Here is a tiny trained network, its code and every weight. The questions are about switching its units off for an input and a target symbol, where a switched-off unit gives its printed mean instead of its output.

import numpy as np


def w(rows, s, z=0):
    codes = np.array(rows[::2]) - 128.0
    scale = np.full(codes.shape[1], s)
    scale[-1] = z or s
    return codes * scale


def f(y):
    return y / 2 * (1 + np.tanh(0.7978845608 * (y + 0.044715 * y**3)))


def softmax(a):
    e = np.exp(a - a.max(-1, keepdims=True))
    return e / e.sum(-1, keepdims=True)


def log_softmax(a):
    a = a - a.max(-1, keepdims=True)
    return a - np.log(np.exp(a).sum(-1, keepdims=True))


def net(x, mask):
    ids = ['εζηθλμξστψω'.index(c) for c in x.split()]
    T = len(ids)
    res = E[ids] + P[:T]
    u = 0
    for l in range(2):
        r = res
        for j in range(2):
            rows = slice(2 * j, 2 * j + 2)
            q, k, v = (r @ M[l][rows].T for M in (Q, K, V))
            z = softmax(np.where(np.tri(T) > 0, q @ k.T / 2**0.5, -1e9)) @ v
            o = O[l][rows]
            res = res + np.where(mask[u + j], z, o[:, -1]) @ o[:, :-1]
        u += 2
        y = f(res @ A[l][:, :-1].T + A[l][:, -1])
        res = res + np.where(mask[u : u + 16], y, B[l][:, -1]) @ B[l][:, :-1]
        u += 16
    return log_softmax(res[-1] @ U[:, :-1].T + U[:, -1])


Q, K, V, O, A, B = {}, {}, {}, {}, {}, {}
E = w([
[149,95,160,86],'ε',
[125,133,144,94],'ζ',
[192,223,175,251],'η',
[103,175,140,75],'θ',
[144,103,153,88],'λ',
[141,117,171,78],'μ',
[41,112,231,202],'ξ',
[157,25,120,189],'σ',
[194,99,56,79],'τ',
[191,159,27,50],'ψ',
[127,210,107,46],'ω',
],0.013)
P = w([
[87,130,211,3],'0',
[168,125,218,48],'1',
[139,144,178,72],'2',
[161,144,179,97],'3',
[148,150,164,108],'4',
[142,154,146,119],'5',
[144,152,139,132],'6',
[143,157,130,142],'7',
[145,154,124,152],'8',
[142,155,119,161],'9',
[138,161,102,165],'10',
[142,158,107,175],'11',
[140,162,94,176],'12',
[140,162,89,185],'13',
],0.0065)
Q[0] = w([
[67,248,142,145],'L0H1',
[66,28,212,154],'L0H1',
[240,88,254,11],'L0H2',
[6,202,93,84],'L0H2',
],0.0058)
K[0] = w([
[156,233,187,172],'L0H1',
[44,6,159,171],'L0H1',
[178,71,164,255],'L0H2',
[42,176,176,130],'L0H2',
],0.0069)
V[0] = w([
[76,184,254,188],'L0H1',
[179,41,159,230],'L0H1',
[125,85,80,82],'L0H2',
[179,198,137,143],'L0H2',
],0.0087)
O[0] = w([
[156,95,60,118,213],'L0H1',
[1,175,30,121,251],'L0H1',
[178,96,146,117,123],'L0H2',
[149,139,184,181,84],'L0H2',
],0.009,0.0032)
A[0] = w([
[101,83,189,135,80],'L0N1',
[52,66,124,250,65],'L0N2',
[188,182,144,101,211],'L0N3',
[170,248,83,79,174],'L0N4',
[103,170,61,184,87],'L0N5',
[135,232,106,79,113],'L0N6',
[147,14,121,97,89],'L0N7',
[101,177,130,1,88],'L0N8',
[45,208,242,168,172],'L0N9',
[150,146,166,85,228],'L0N10',
[152,131,152,114,253],'L0N11',
[26,131,191,49,218],'L0N12',
[195,126,104,134,82],'L0N13',
[41,121,227,120,66],'L0N14',
[141,33,180,111,223],'L0N15',
[128,36,124,52,235],'L0N16',
],0.009,0.003)
B[0] = w([
[122,145,84,77,124],'L0N1',
[5,127,87,143,254],'L0N2',
[49,114,140,135,170],'L0N3',
[143,19,152,168,170],'L0N4',
[166,216,161,184,176],'L0N5',
[174,70,111,153,143],'L0N6',
[239,118,119,132,152],'L0N7',
[164,133,49,116,157],'L0N8',
[199,35,109,134,163],'L0N9',
[53,165,104,111,162],'L0N10',
[71,131,112,134,160],'L0N11',
[206,132,83,185,185],'L0N12',
[135,100,138,111,129],'L0N13',
[225,101,119,68,139],'L0N14',
[129,95,66,140,167],'L0N15',
[160,114,72,173,195],'L0N16',
],0.013,0.0062)
Q[1] = w([
[161,212,102,13],'L1H1',
[207,128,91,218],'L1H1',
[198,80,85,137],'L1H2',
[129,147,8,38],'L1H2',
],0.015)
K[1] = w([
[117,113,39,9],'L1H1',
[210,93,141,197],'L1H1',
[207,60,210,134],'L1H2',
[126,109,155,50],'L1H2',
],0.014)
V[1] = w([
[99,92,2,77],'L1H1',
[174,187,75,140],'L1H1',
[168,42,170,15],'L1H2',
[67,85,135,150],'L1H2',
],0.0091)
O[1] = w([
[210,59,208,253,247],'L1H1',
[119,73,180,151,158],'L1H1',
[207,38,142,214,52],'L1H2',
[75,126,93,98,183],'L1H2',
],0.0075,0.012)
A[1] = w([
[111,111,106,76,122],'L1N1',
[129,40,128,187,143],'L1N2',
[140,62,106,98,16],'L1N3',
[166,39,147,141,198],'L1N4',
[237,87,118,122,2],'L1N5',
[248,122,133,68,173],'L1N6',
[119,197,103,106,69],'L1N7',
[170,145,68,155,175],'L1N8',
[75,94,148,90,78],'L1N9',
[118,122,129,85,213],'L1N10',
[72,130,155,179,23],'L1N11',
[172,94,74,138,40],'L1N12',
[93,43,66,133,69],'L1N13',
[203,86,89,186,64],'L1N14',
[173,199,172,88,93],'L1N15',
[160,156,124,130,179],'L1N16',
],0.011,0.0036)
B[1] = w([
[130,168,156,145,142],'L1N1',
[192,187,158,195,251],'L1N2',
[146,200,85,77,146],'L1N3',
[55,37,67,137,226],'L1N4',
[154,250,130,113,184],'L1N5',
[108,76,192,217,142],'L1N6',
[213,50,107,179,162],'L1N7',
[126,130,127,159,160],'L1N8',
[145,149,137,99,143],'L1N9',
[119,148,139,155,136],'L1N10',
[61,129,186,80,162],'L1N11',
[97,148,104,67,170],'L1N12',
[174,152,158,123,195],'L1N13',
[107,68,124,24,233],'L1N14',
[157,83,130,151,127],'L1N15',
[139,97,114,135,126],'L1N16',
],0.017,0.024)
U = w([
[111,196,21,254,37],'ε',
[139,77,64,75,189],'ζ',
[25,138,91,142,189],'η',
[148,132,191,125,27],'θ',
[146,172,135,161,87],'λ',
[138,133,172,131,8],'μ',
[151,200,134,149,116],'ξ',
[142,134,168,136,15],'σ',
[147,203,139,140,140],'τ',
[162,37,192,203,156],'ψ',
[168,169,204,234,254],'ω',
],0.0072,0.004)

Each question gives the input, a string of symbols that net reads in full, and the target symbol t.
The units are the heads (2 rows each of Q, K, V and O) and the neurons (one row each of A and B). Each row of codes is followed by its name. A weight is (code - 128) times the scale printed after its matrix; where a second scale follows, it is the last column's (O, A, B and U).
mask holds one flag per unit, layer by layer, with each layer's heads first. A switched-off unit (its flag False) gives its mean, the last column of its rows in O or B, instead of its output. The means were averaged over made-up inputs and are rounded, as every weight is.
A unit's drop is (log p(t) with every unit on - log p(t) with that unit switched off) / (log p(t) with every unit on - log p(t) with every unit switched off).
The circuit of an input: a set's keep is (log p(t) with only the set's units on - log p(t) with every unit switched off) / (log p(t) with every unit on - log p(t) with every unit switched off). Starting from the 12 units with the biggest drops (on a tie, the unit counted first), units are removed one at a time, each time the one whose removal leaves the highest keep (on an exact tie, the one counted first), for as long as the keep stays at least 0.8.
units of the circuit, in order: the units of the circuit, biggest drop first
most important unit: the unit with the biggest drop
top k neurons: the k neurons with the biggest drops, biggest first
top k neurons in layer l: the k neurons of layer l with the biggest drops, biggest first
which heads matter: for each layer, one digit per head in row order, 1 if its drop is at least 0.15 and else 0, layers parted by /
input λ σ σ ω ξ ε η σ ξ ξ σ ξ, target ε: units of the circuit, in order : (L1N14)
input σ ζ σ τ ω ω ξ λ ω, target ω: units of the circuit, in order : (L1N14, L1N4)
input ξ ξ ξ σ σ ξ ω, target ζ: top 4 neurons in layer 1 : (L1N4, L1N14, L1N12, L1N3)
input ω σ ψ θ, target ζ: which heads matter : 00 / 01
input μ η τ σ ξ θ σ σ ψ σ ζ ξ σ λ, target ε: which heads matter : 00 / 10
input σ σ σ τ ψ ξ σ σ ψ ξ τ, target ψ: units of the circuit, in order : (L0H1, L1N5)
input ε σ σ ξ ξ ζ σ ψ λ σ σ ξ ζ ξ, target η: top 2 neurons : (L1N2, L0N2)
input ξ ξ ω σ ω ξ τ σ λ ζ σ σ ω, target ω: units of the circuit, in order : (L0H1, L1N14)
input η σ σ ε, target ε: units of the circuit, in order : (L1N14, L1H1)
input σ σ σ σ σ η σ σ ζ τ ξ μ σ, target ε: top 2 neurons : (L1N7, L1N14)
input ξ θ ξ ψ ζ ψ λ σ ζ, target ψ: top 4 neurons in layer 1 : (L1N5, L1N12, L1N3, L1N14)
input ξ ψ θ λ ζ ζ ψ ζ σ ξ, target ψ: top 4 neurons in layer 0 : (L0N9, L0N14, L0N10, L0N5)
input σ σ ξ λ η σ σ μ ψ, target τ: top 3 neurons : (L0N4, L1N14, L1N4)
input ζ ξ λ θ σ σ τ σ σ ζ τ τ ε ε, target ψ: most important unit : L0N2
input ζ ζ θ σ ξ ζ ω ξ σ ω, target ψ: units of the circuit, in order : (L1N5, L0N4)
input θ σ ζ σ ξ σ ξ σ σ, target η: top 3 neurons : (L1N2, L1N11, L1N13)
input σ σ ζ ψ ψ ξ, target ζ: top 3 neurons : (L0N9, L1N14, L0N14)
input ψ σ η ξ σ σ ξ ε, target ε: which heads matter : 10 / 10
input σ η λ ω ξ ω σ ψ σ ξ σ σ ξ ξ, target ε: top 4 neurons in layer 1 : (L1N14, L1N7, L1N2, L1N10)
input ζ τ ξ σ ζ ω μ ζ λ μ σ σ ξ, target ψ: top 2 neurons : (L0N14, L0N9)
input ζ ξ ζ ψ ξ ω ω σ λ τ η θ σ, target ε: top 2 neurons in layer 0 : (L0N3, L0N4)
input η ω σ σ ψ τ, target τ: top 2 neurons in layer 1 : (L1N4, L1N14)
input θ ξ μ ζ σ, target ζ: top 3 neurons in layer 0 : (L0N7, L0N2, L0N5)
input ξ ω τ λ σ ε σ σ σ τ θ ξ λ, target ψ: units of the circuit, in order : (L0N2, L1H2)
input ψ ξ ψ, target ψ: units of the circuit, in order : (L0H1, L1N5, L0N3)
input ψ σ σ μ ξ η ξ ξ σ μ, target ε: units of the circuit, in order : (L1N14)
input λ ζ ε ξ σ, target ζ: top 2 neurons : (L1N14, L0N7)
